What each symbol does to the nodes:
* | ^ & * @ !
j31 | j86 j305 j348 j298 j421
j256 | j193 j984 j543 j438 j243
j922 | j958 j500 j128 j354 j207
j844 | j421 j847 j283 j238 j129
j798 | j550 j936 j987 j623 j252
j523 | j274 j327 j823 j145 j438
j365 | j129 j619 j201 j173 j991
j88 | j128 j207 j582 j794 j54
j354 | j967 j29 j500 j556 j749
j696 | j695 j99 j612 j229 j579
j556 | j54 j22 j29 j803 j86
j910 | j538 j419 j220 j660 j922
j753 | j987 j252 j538 j949 j419
j145 | j408 j963 j327 j243 j72
j173 | j612 j579 j619 j382 j935
j106 | j283 j129 j978 j214 j201
j10 | j978 j201 j559 j365 j695
j283 | j844 j214 j106 j847 j365
j550 | j657 j623 j798 j220 j949
j220 | j910 j958 j623 j419 j128
j906 | j954 j538 j673 j753 j220
j408 | j543 j243 j145 j872 j319
j128 | j922 j794 j88 j500 j254
j582 | j88 j254 j911 j207 j556
j657 | j673 j220 j550 j910 j936
j963 | j243 j673 j319 j906 j550
j936 | j623 j128 j949 j922 j582
j254 | j207 j856 j54 j703 j22
j749 | j175 j31 j703 j86 j460
j207 | j794 j703 j254 j749 j803
j196 | j833 j987 j954 j798 j538
j543 | j256 j872 j408 j984 j963
j619 | j173 j178 j859 j579 j274
j129 | j214 j173 j365 j612 j859
j298 | j79 j978 j305 j106 j559
j935 | j178 j408 j274 j543 j327
j240 | j460 j844 j267 j421 j106
j243 | j872 j906 j963 j954 j657
j273 | j201 j991 j695 j859 j99
j695 | j273 j229 j696 j991 j382
j978 | j106 j365 j10 j129 j273
j178 | j579 j543 j935 j256 j145
j538 | j753 j660 j910 j252 j958
j327 | j145 j319 j142 j963 j833
j29 | j556 j445 j175 j22 j31
j79 | j267 j106 j298 j283 j10
j72 | j319 j550 j833 j657 j987
j967 | j911 j556 j354 j54 j175
j193 | j823 j438 j256 j142 j872
j579 | j382 j256 j178 j193 j408
j348 | j31 j919 j460 j305 j844
j823 | j523 j142 j193 j327 j984
j438 | j142 j833 j984 j72 j954
j803 | j856 j240 j22 j460 j79
j99 | j229 j823 j382 j523 j256
j252 | j949 j582 j660 j88 j967
j949 | j936 j88 j252 j128 j911
j421 | j919 j238 j844 j559 j214
j991 | j859 j274 j229 j935 j823
j460 | j348 j421 j240 j919 j283
j984 | j438 j196 j872 j833 j906
j958 | j419 j354 j922 j967 j794
j201 | j365 j859 j273 j619 j229
j856 | j703 j460 j803 j348 j267
j229 | j991 j523 j99 j274 j193
j500 | j354 j175 j794 j29 j703
j703 | j749 j348 j856 j31 j240
j559 | j10 j273 j238 j201 j696
j833 | j72 j798 j196 j550 j753
j319 | j963 j657 j72 j673 j798
j382 | j99 j193 j579 j823 j543
j142 | j327 j72 j438 j319 j196
j673 | j906 j910 j657 j538 j623
j919 | j305 j559 j421 j10 j847
j305 | j298 j10 j919 j978 j238
j859 | j619 j935 j991 j178 j523
j175 | j29 j86 j749 j445 j348
j419 | j660 j967 j958 j911 j500
j274 | j935 j145 j523 j408 j142
j872 | j984 j954 j243 j196 j673
j267 | j240 j283 j79 j844 j978
j623 | j220 j922 j936 j958 j88
j987 | j798 j949 j753 j936 j660
j612 | j696 j382 j173 j99 j178
j794 | j500 j749 j207 j175 j856
j238 | j559 j695 j847 j273 j612
j954 | j196 j753 j906 j987 j910
j86 | j445 j298 j31 j79 j919
j22 | j803 j267 j445 j240 j298
j214 | j847 j612 j129 j696 j619
j660 | j252 j911 j419 j582 j354
j445 | j22 j79 j86 j267 j305
j54 | j254 j803 j556 j856 j445
j911 | j582 j54 j967 j254 j29
j847 | j238 j696 j214 j695 j173

The rows follow the links: the fewer symbols apart two nodes are, the more alike their rows tend to be.

Row, then node:
-242 75 59 -28 -62 172 -210 -214 221 -84 -41 43 -12 10 -69 250 78 -60 -47 -50 -3 -66 -40 -15 -38 -18 121 88 38 -70 -109 -96 2 -69 112 201 43 -244; node j538
209 -80 -224 52 0 -113 143 275 -32 41 -19 50 -74 -138 141 3 -67 116 83 44 27 -69 -55 -20 137 40 24 -172 12 -96 111 16 -28 75 34 -222 -229 178; node j10
-219 120 32 11 15 135 -197 -100 320 -133 -130 138 1 33 -123 96 32 3 -83 -159 -49 70 -9 -17 -22 -43 159 199 -91 31 -144 36 -67 -91 79 139 97 -125; node j419
128 -212 45 109 -66 -61 79 160 -216 169 -8 -87 9 27 171 -100 -86 123 -117 165 -119 -167 -16 77 -120 166 -112 -136 -158 -47 19 27 137 -88 -38 -138 -109 78; node j859
-229 111 33 6 2 138 -210 -113 312 -130 -122 135 -3 32 -121 126 39 -1 -85 -149 -47 56 -20 -22 -15 -40 160 187 -79 9 -138 16 -53 -89 84 151 97 -149; node j660
133 145 -174 -62 137 -122 140 124 48 -89 22 88 -20 -72 -88 -150 -7 -27 162 -139 116 240 40 -64 192 -145 41 41 95 98 90 89 -169 156 -54 -104 17 194; node j86
211 -120 -184 79 -24 -104 130 284 -53 75 -36 35 -71 -109 166 -4 -84 144 35 74 -13 -116 -62 2 78 93 8 -178 -41 -105 86 21 7 28 38 -225 -236 163; node j847
-235 80 54 -21 -62 176 -215 -201 241 -96 -56 62 -12 17 -73 248 68 -45 -49 -68 -4 -54 -35 -25 -41 -24 124 110 22 -60 -118 -76 -7 -71 108 198 52 -230; node j910
-72 -69 209 -56 -91 49 -27 -254 -240 99 149 -207 53 84 20 70 69 -132 -24 161 11 -133 22 41 -143 33 -159 -68 108 -25 -1 -133 139 -17 -38 151 79 -166; node j438
-199 28 117 -62 -89 149 -156 -288 25 -20 66 -77 5 24 -36 269 108 -127 -4 54 39 -127 -30 -9 -70 -9 6 -3 136 -91 -54 -160 61 -19 75 216 41 -260; node j906
124 150 -158 -62 145 -114 134 115 62 -93 9 91 -13 -61 -98 -166 -4 -27 157 -146 116 255 48 -55 186 -146 37 53 81 116 84 97 -168 146 -62 -95 39 186; node j445
178 -187 -87 108 -54 -81 102 262 -119 123 -38 -4 -34 -50 190 -48 -101 157 -49 124 -78 -165 -49 39 -16 148 -40 -174 -121 -99 54 28 77 -40 13 -202 -200 136; node j273
188 -164 -126 102 -48 -87 111 270 -88 103 -37 16 -55 -80 179 -27 -98 155 -16 109 -55 -145 -53 27 27 123 -20 -175 -91 -100 66 26 47 -15 26 -215 -225 144; node j365
26 177 -72 -47 157 -60 47 62 130 -125 -39 119 24 7 -151 -193 -4 -23 72 -202 54 298 67 -47 119 -144 64 168 -5 169 8 135 -170 77 -68 -34 139 137; node j175
165 -202 -42 118 -65 -81 99 233 -148 137 -35 -33 -24 -27 186 -65 -99 154 -79 143 -98 -168 -43 54 -50 158 -60 -162 -139 -78 39 34 98 -62 2 -182 -169 113; node j696
-11 173 -47 -34 147 -38 11 42 165 -136 -57 129 24 16 -162 -191 -7 -16 39 -210 33 291 62 -39 93 -135 76 193 -36 168 -29 143 -159 49 -57 -9 151 117; node j556
162 120 -195 -59 128 -125 154 150 32 -73 18 83 -33 -91 -54 -120 -8 -17 181 -118 125 202 26 -65 201 -133 33 2 106 71 105 63 -162 165 -38 -137 -26 199; node j348
173 108 -207 -51 119 -129 163 166 24 -65 24 77 -34 -103 -43 -106 -14 -7 185 -105 125 189 23 -65 209 -125 35 -22 117 56 117 66 -160 166 -34 -141 -46 197; node j460
194 -151 -149 92 -40 -94 123 275 -81 87 -36 19 -55 -85 181 -20 -92 149 -1 96 -42 -143 -57 11 42 110 -7 -177 -77 -101 75 20 39 -6 36 -218 -225 147; node j129
0 -137 217 0 -80 -2 26 -146 -315 147 123 -205 67 110 61 -52 12 -61 -70 188 -48 -129 36 69 -181 89 -196 -84 8 2 10 -70 170 -53 -81 60 66 -76; node j256
57 170 -96 -54 157 -87 80 76 108 -110 -19 105 9 -13 -141 -192 -5 -28 101 -180 74 292 59 -51 139 -154 55 140 28 157 35 125 -168 105 -69 -52 111 160; node j703

Each walk starts at a row. The symbols on each line, taken left to right, move it on to the next node.
Each answer is a row, close to the row of the node it stands for.
---
-100 159 -2 -13 122 25 -73 4 248 -142 -112 148 22 48 -172 -128 -10 3 -31 -215 -20 239 48 -25 41 -106 114 236 -95 149 -87 132 -133 -24 -19 50 166 35
* ^ ^ & * ^	8 170 -54 -46 158 -49 31 53 149 -131 -51 120 23 7 -158 -190 -2 -21 53 -199 37 296 67 -43 111 -146 74 181 -20 174 -11 136 -165 63 -63 -27 144 128
& & & ! & @	71 -191 161 64 -77 -41 59 16 -296 169 55 -160 44 90 123 -117 -48 36 -121 194 -102 -154 16 83 -179 145 -175 -111 -107 -7 10 -10 173 -89 -77 -40 -3 9
---
-45 -93 219 -38 -85 38 -11 -228 -280 119 147 -216 63 99 25 32 51 -110 -42 175 -3 -127 27 53 -160 47 -178 -72 73 -15 3 -116 154 -31 -58 124 80 -138
^ ^ & ^ ! ^ ^	-182 24 126 -67 -93 144 -138 -298 -4 -12 79 -98 15 28 -37 258 107 -133 -1 64 45 -128 -20 0 -75 -10 -12 -9 144 -88 -45 -168 76 -16 61 215 45 -258
@ * @ & ! ^	-43 170 -28 -25 139 -18 -20 20 203 -134 -83 139 28 35 -170 -177 -7 -8 4 -217 4 275 50 -35 74 -122 94 224 -61 172 -54 141 -148 17 -50 14 162 88
---
-212 128 33 12 30 127 -192 -85 313 -132 -136 149 6 39 -129 67 21 6 -89 -167 -53 90 -7 -17 -13 -50 160 208 -91 41 -138 53 -67 -94 62 132 114 -110
^ & @ & & * *	194 72 -230 -35 90 -129 167 198 12 -42 21 70 -56 -132 7 -59 -21 22 184 -67 128 125 -2 -63 210 -93 36 -76 115 15 135 39 -131 164 -18 -169 -111 198
! ^ @ * @	146 -217 1 113 -71 -70 87 195 -182 153 -23 -59 -8 1 178 -84 -96 142 -97 150 -117 -165 -26 69 -92 168 -88 -148 -153 -59 26 35 118 -76 -16 -161 -137 99
---
27 -155 200 19 -76 -12 42 -94 -320 161 102 -201 62 107 84 -79 -8 -30 -99 188 -66 -137 29 83 -190 109 -199 -89 -34 3 9 -49 177 -70 -86 30 45 -45
& ^ @ *	-134 -19 170 -71 -94 105 -89 -303 -124 37 129 -154 30 51 -16 186 103 -146 1 117 43 -136 -1 8 -110 2 -87 -43 151 -72 -21 -163 114 -9 13 199 60 -229
& * & @ ^ @ *	-131 154 11 -3 99 51 -109 -19 276 -141 -129 154 22 41 -159 -84 1 13 -53 -207 -37 208 31 -21 26 -91 129 239 -113 134 -105 120 -118 -48 4 68 161 3
---
147 133 -183 -56 139 -125 150 142 42 -78 17 80 -29 -84 -73 -137 -9 -20 177 -129 125 224 31 -68 196 -133 34 18 105 90 105 79 -166 158 -51 -118 -1 193
! & ! * & ^ * ^	94 -209 129 84 -73 -45 70 64 -271 164 29 -136 35 72 139 -121 -62 72 -128 182 -112 -156 6 85 -160 157 -156 -110 -129 -19 7 6 167 -92 -61 -79 -36 36
& & & & ^ !	-240 97 38 0 -20 158 -217 -145 297 -118 -108 115 -11 25 -110 169 47 -10 -74 -124 -41 14 -25 -20 -23 -30 162 161 -48 -16 -137 -10 -41 -88 97 167 74 -181
---
-20 -118 222 -26 -85 15 14 -184 -302 134 142 -216 61 103 47 -11 33 -92 -58 181 -30 -131 31 64 -172 78 -187 -77 40 -5 12 -89 167 -43 -66 96 67 -106
* & ! ^ &	-242 87 56 -15 -41 174 -221 -184 259 -103 -71 76 -10 13 -86 234 64 -38 -62 -86 -20 -40 -36 -18 -37 -22 134 123 -2 -49 -121 -64 -14 -75 113 191 56 -218
& @ & @ * @	178 97 -216 -46 106 -137 156 175 24 -56 26 81 -38 -116 -25 -92 -16 -1 183 -90 129 168 13 -64 208 -120 34 -41 118 38 126 60 -147 165 -23 -153 -71 207
---
-198 127 27 11 41 112 -175 -74 322 -136 -137 145 7 37 -133 41 18 13 -88 -181 -54 117 6 -17 -10 -55 164 219 -101 63 -137 62 -77 -83 56 120 122 -99
^ & & & ! @ ^	214 -42 -236 28 17 -122 157 266 -19 26 -5 59 -81 -144 114 -2 -54 96 121 22 54 -27 -46 -36 161 14 33 -163 46 -84 123 16 -60 101 32 -218 -220 183
* ! @ ! * * & ^	-64 -77 213 -46 -93 51 -20 -242 -263 111 145 -211 57 91 24 55 62 -121 -33 172 5 -127 25 47 -155 43 -167 -66 90 -28 6 -126 151 -23 -49 139 75 -151
---
210 -7 -250 6 44 -130 160 255 -11 7 1 61 -76 -145 85 -12 -50 73 139 -4 83 9 -38 -46 182 -22 33 -144 76 -63 130 19 -84 128 22 -208 -197 193
& @ & ! ^ ^	31 -167 199 32 -74 -20 44 -72 -315 157 96 -189 61 104 94 -93 -14 -13 -102 189 -74 -142 24 85 -187 119 -194 -91 -56 7 8 -40 171 -77 -81 16 34 -38
! ! @ & * & @	-64 171 -16 -21 132 -2 -39 19 216 -137 -90 141 30 39 -168 -160 -4 -5 -4 -212 -5 264 56 -31 55 -116 108 228 -80 168 -62 141 -143 9 -38 22 160 73
